Below is a small trained network, with its code and all its weights. Each question gives an input and a target symbol and asks what happens when units are switched off, that is, made to give their printed mean instead of their output.

import numpy as np


def w(rows, s, z=0):
    codes = np.array(rows[::2]) - 128.0
    scale = np.full(codes.shape[1], s)
    scale[-1] = z or s
    return codes * scale


def norm(h):
    return h / np.sqrt((h * h).mean(-1, keepdims=True) + 1e-5)


def f(y):
    return y / 2 * (1 + np.tanh(0.7978845608 * (y + 0.044715 * y**3)))


def softmax(a):
    e = np.exp(a - a.max(-1, keepdims=True))
    return e / e.sum(-1, keepdims=True)


def log_softmax(a):
    a = a - a.max(-1, keepdims=True)
    return a - np.log(np.exp(a).sum(-1, keepdims=True))


def net(x, mask):
    ids = ['βεζηθπτψω'.index(c) for c in x.split()]
    T = len(ids)
    res = E[ids] + P[:T]
    u = 0
    for l in range(3):
        q, k, v = (norm(res) @ M[l].T for M in (Q, K, V))
        z = softmax(np.where(np.tri(T) > 0, q @ k.T / 3**0.5, -1e9)) @ v
        res = res + np.where(mask[u], z, O[l][:, -1]) @ O[l][:, :-1]
        u += 1
        y = f(norm(res) @ A[l][:, :-1].T + A[l][:, -1])
        res = res + np.where(mask[u : u + 4], y, B[l][:, -1]) @ B[l][:, :-1]
        u += 4
    return log_softmax(norm(res)[-1] @ U[:, :-1].T + U[:, -1])


Q, K, V, O, A, B = {}, {}, {}, {}, {}, {}
E = w([
[145,169,254,199,111,103,120,112,96,97],'β',
[58,147,106,91,87,8,148,121,173,180],'ε',
[199,82,140,120,53,74,69,40,211,154],'ζ',
[196,107,77,221,98,61,160,144,112,168],'η',
[52,200,57,200,165,137,119,63,112,42],'θ',
[135,138,90,85,127,51,28,132,39,171],'π',
[154,76,165,53,121,131,136,86,50,64],'τ',
[155,101,121,85,92,40,224,85,100,86],'ψ',
[196,211,112,65,123,167,176,117,151,156],'ω',
],0.0034)
P = w([
[88,102,127,124,115,180,123,171,151,143],'0',
[218,168,118,91,126,106,74,191,170,59],'1',
[208,130,120,109,158,89,121,164,168,64],'2',
[194,122,126,116,171,75,139,123,159,81],'3',
[174,128,123,128,173,66,150,100,133,104],'4',
[163,134,132,130,162,69,157,82,115,125],'5',
[144,140,136,126,148,78,150,73,100,141],'6',
[139,148,133,136,124,85,157,74,90,150],'7',
[133,156,131,133,101,102,158,75,87,153],'8',
[121,151,141,123,82,125,146,80,90,149],'9',
[123,155,130,130,57,138,137,95,100,140],'10',
[113,148,126,128,31,154,135,109,110,136],'11',
[113,156,117,122,1,163,126,110,113,139],'12',
],0.0047)
Q[0] = w([
[57,30,178,153,193,169,79,254,167,159],'0.h1',
[137,90,120,104,227,179,114,164,200,181],'0.h1',
[193,112,156,136,234,116,96,66,149,129],'0.h1',
],0.0052)
K[0] = w([
[254,170,110,122,238,100,83,173,78,63],'0.h1',
[224,197,129,200,158,87,137,84,123,97],'0.h1',
[119,164,129,113,102,40,177,24,58,160],'0.h1',
],0.0044)
V[0] = w([
[145,249,151,217,171,134,204,209,149,148],'0.h1',
[77,106,174,182,95,136,3,100,216,189],'0.h1',
[32,136,166,133,85,12,214,69,120,99],'0.h1',
],0.0023)
O[0] = w([
[113,16,113,76,74,76,87,79,131,106,253],'0.h1',
[50,161,188,60,109,66,157,163,139,64,76],'0.h1',
[186,96,76,161,82,108,190,254,89,108,91],'0.h1',
],0.0029,0.00045)
A[0] = w([
[147,113,80,178,104,130,121,134,84,144,118],'0.n1',
[184,127,70,160,154,174,128,148,80,150,80],'0.n2',
[59,126,120,136,232,145,80,184,103,198,11],'0.n3',
[110,1,102,155,112,115,41,121,158,118,5],'0.n4',
],0.0033,0.0015)
B[0] = w([
[96,110,162,132,142,84,111,177,150,175,141],'0.n1',
[50,98,143,135,98,80,129,130,186,126,114],'0.n2',
[213,189,81,108,84,162,125,123,103,5,3],'0.n3',
[78,83,140,161,85,60,85,111,35,132,24],'0.n4',
],0.0027,0.0011)
Q[1] = w([
[147,91,173,139,253,84,154,112,152,122],'1.h1',
[112,172,161,168,28,95,141,86,84,110],'1.h1',
[191,240,111,122,113,63,181,14,69,188],'1.h1',
],0.0057)
K[1] = w([
[178,146,119,124,253,69,169,29,98,169],'1.h1',
[92,139,87,112,40,202,140,148,85,177],'1.h1',
[71,143,134,147,41,137,144,42,36,175],'1.h1',
],0.0053)
V[1] = w([
[153,97,212,176,145,71,66,138,41,114],'1.h1',
[85,137,83,208,149,163,138,107,104,2],'1.h1',
[177,171,231,137,144,167,213,125,143,88],'1.h1',
],0.004)
O[1] = w([
[90,176,83,80,67,159,159,166,253,76,68],'1.h1',
[174,112,188,33,52,91,231,122,138,170,28],'1.h1',
[46,81,75,52,160,93,41,201,126,217,252],'1.h1',
],0.0034,0.002)
A[1] = w([
[135,182,74,173,119,108,155,116,234,158,148],'1.n1',
[137,147,103,149,133,116,158,253,119,144,4],'1.n2',
[86,114,186,37,165,184,121,114,86,38,58],'1.n3',
[188,156,104,102,117,126,195,109,78,143,30],'1.n4',
],0.0038,0.0017)
B[1] = w([
[54,117,42,92,77,221,126,189,157,79,254],'1.n1',
[2,149,142,154,81,109,190,146,28,130,69],'1.n2',
[50,108,24,199,75,81,70,150,222,84,79],'1.n3',
[181,135,215,130,71,155,96,217,214,46,235],'1.n4',
],0.0023,0.00092)
Q[2] = w([
[114,54,84,136,133,200,175,169,109,47],'2.h1',
[102,52,204,161,121,111,119,166,160,163],'2.h1',
[141,62,122,134,254,113,153,155,170,112],'2.h1',
],0.005)
K[2] = w([
[187,146,182,155,183,70,89,233,212,105],'2.h1',
[158,136,99,85,253,141,209,192,96,65],'2.h1',
[160,157,123,88,231,20,160,76,185,142],'2.h1',
],0.004)
V[2] = w([
[173,111,55,3,98,149,126,150,164,91],'2.h1',
[44,63,36,104,185,93,130,117,91,81],'2.h1',
[176,14,134,126,110,45,97,96,156,172],'2.h1',
],0.0039)
O[2] = w([
[82,128,158,142,133,199,68,142,4,105,253],'2.h1',
[182,65,113,91,16,214,148,112,109,127,48],'2.h1',
[73,164,201,158,63,194,78,173,202,168,249],'2.h1',
],0.004,0.00061)
A[2] = w([
[189,134,137,88,126,102,87,201,122,137,173],'2.n1',
[59,159,80,144,141,209,118,166,185,123,102],'2.n2',
[174,99,4,100,103,157,130,109,123,141,95],'2.n3',
[189,141,182,208,127,188,127,106,77,100,253],'2.n4',
],0.0045,0.0016)
B[2] = w([
[36,67,147,171,76,158,234,90,104,241,252],'2.n1',
[95,237,251,201,102,146,125,154,166,113,118],'2.n2',
[118,2,16,135,162,167,169,104,184,114,188],'2.n3',
[181,82,135,225,141,200,134,160,117,80,241],'2.n4',
],0.0029,0.0018)
U = w([
[68,88,139,84,71,208,99,159,86,81,82],'β',
[223,67,167,70,63,78,230,115,100,125,9],'ε',
[20,148,72,60,118,62,131,163,216,149,120],'ζ',
[127,180,100,168,148,155,175,99,148,2,91],'η',
[99,186,238,160,136,97,118,179,123,113,132],'θ',
[127,86,88,159,194,65,58,90,31,137,191],'π',
[169,166,112,100,167,222,155,169,121,191,253],'τ',
[148,90,82,229,113,132,189,215,150,135,11],'ψ',
[162,115,133,150,106,149,85,46,214,143,155],'ω',
],0.0063,0.0022)

Each question gives the input, a string of symbols that net reads in full, and the target symbol t.
The units are the heads (3 rows each of Q, K, V and O) and the neurons (one row each of A and B). Each row of codes is followed by its name. A weight is (code - 128) times the scale printed after its matrix; where a second scale follows, it is the last column's (O, A, B and U).
mask holds one flag per unit, layer by layer, with each layer's heads first. A switched-off unit (its flag False) gives its mean, the last column of its rows in O or B, instead of its output. The means were averaged over made-up inputs and are rounded, as every weight is.
A unit's drop is (log p(t) with every unit on - log p(t) with that unit switched off) / (log p(t) with every unit on - log p(t) with every unit switched off).
The circuit of an input: a set's keep is (log p(t) with only the set's units on - log p(t) with every unit switched off) / (log p(t) with every unit on - log p(t) with every unit switched off). Starting from the 12 units with the biggest drops (on a tie, the unit counted first), units are removed one at a time, each time the one whose removal leaves the highest keep (on an exact tie, the one counted first), for as long as the keep stays at least 0.8.
units of the circuit, in order: the units of the circuit, biggest drop first
most important unit: the unit with the biggest drop
top k neurons: the k neurons with the biggest drops, biggest first
top k neurons in layer l: the k neurons of layer l with the biggest drops, biggest first
drop when u is switched off: that unit's drop, to one decimal
input θ ω ψ ω ζ ω τ ω τ ω ψ, target θ: units of the circuit, in order : 2.h1, 1.h1, 1.n4, 2.n3
input θ ω ω ζ ω, target θ: units of the circuit, in order : 2.h1, 1.h1, 1.n4
input ζ ψ ψ θ ω β ω ω θ ψ θ, target ζ: top 2 neurons : 2.n4, 1.n3
input β ω ω ε, target β: units of the circuit, in order : 2.h1, 1.h1, 1.n1
input θ π ω ω ω, target π: units of the circuit, in order : 1.h1, 2.h1
input β β β, target ζ: top neuron : 2.n4
input β β ω ω ψ, target β: units of the circuit, in order : 2.h1, 1.h1
input ω β θ θ ζ π ω θ π, target ω: units of the circuit, in order : 1.h1, 2.h1, 0.h1
input ω ω ω τ τ, target β: units of the circuit, in order : 2.h1, 1.h1
input β ω ζ ψ ω ω θ, target β: units of the circuit, in order : 2.h1, 1.h1, 0.h1
input ω ω η ψ, target ω: units of the circuit, in order : 0.h1, 2.h1, 1.h1
input ω β τ ψ θ ψ ω β τ η, target ω: units of the circuit, in order : 0.h1, 2.h1
input ζ τ β ω ω ε β ω ω, target ζ: units of the circuit, in order : 0.h1, 1.h1
input ω θ π β, target ω: units of the circuit, in order : 0.h1, 1.h1, 2.h1
input ω ζ ω ω ε ω β ω, target ζ: units of the circuit, in order : 1.h1
input ε β θ β β ε ω, target ε: top 3 neurons in layer 1 : 1.n4, 1.n2, 1.n3
input θ π ω, target θ: top 2 neurons : 2.n3, 1.n4
input ω θ ω ψ π β ω β β, target ζ: top 2 neurons : 2.n4, 1.n4
input ω β ω ζ ω ω ω ω β θ ε, target ω: drop when 0.n3 is switched off : 0.0
input ψ ω ω ε ω ε β π ζ ω ε θ, target ψ: most important unit : 0.h1
input ψ ω β β ω ζ θ ε ω, target ψ: drop when 1.n4 is switched off : 0.1
input π ω ω β ω ω ε θ ω π ω τ, target π: drop when 0.h1 is switched off : 0.3
input θ η ε ω ω π ψ τ, target θ: top 2 neurons in layer 1 : 1.n4, 1.n3
input θ ω β θ π, target θ: top 2 neurons : 2.n3, 1.n4
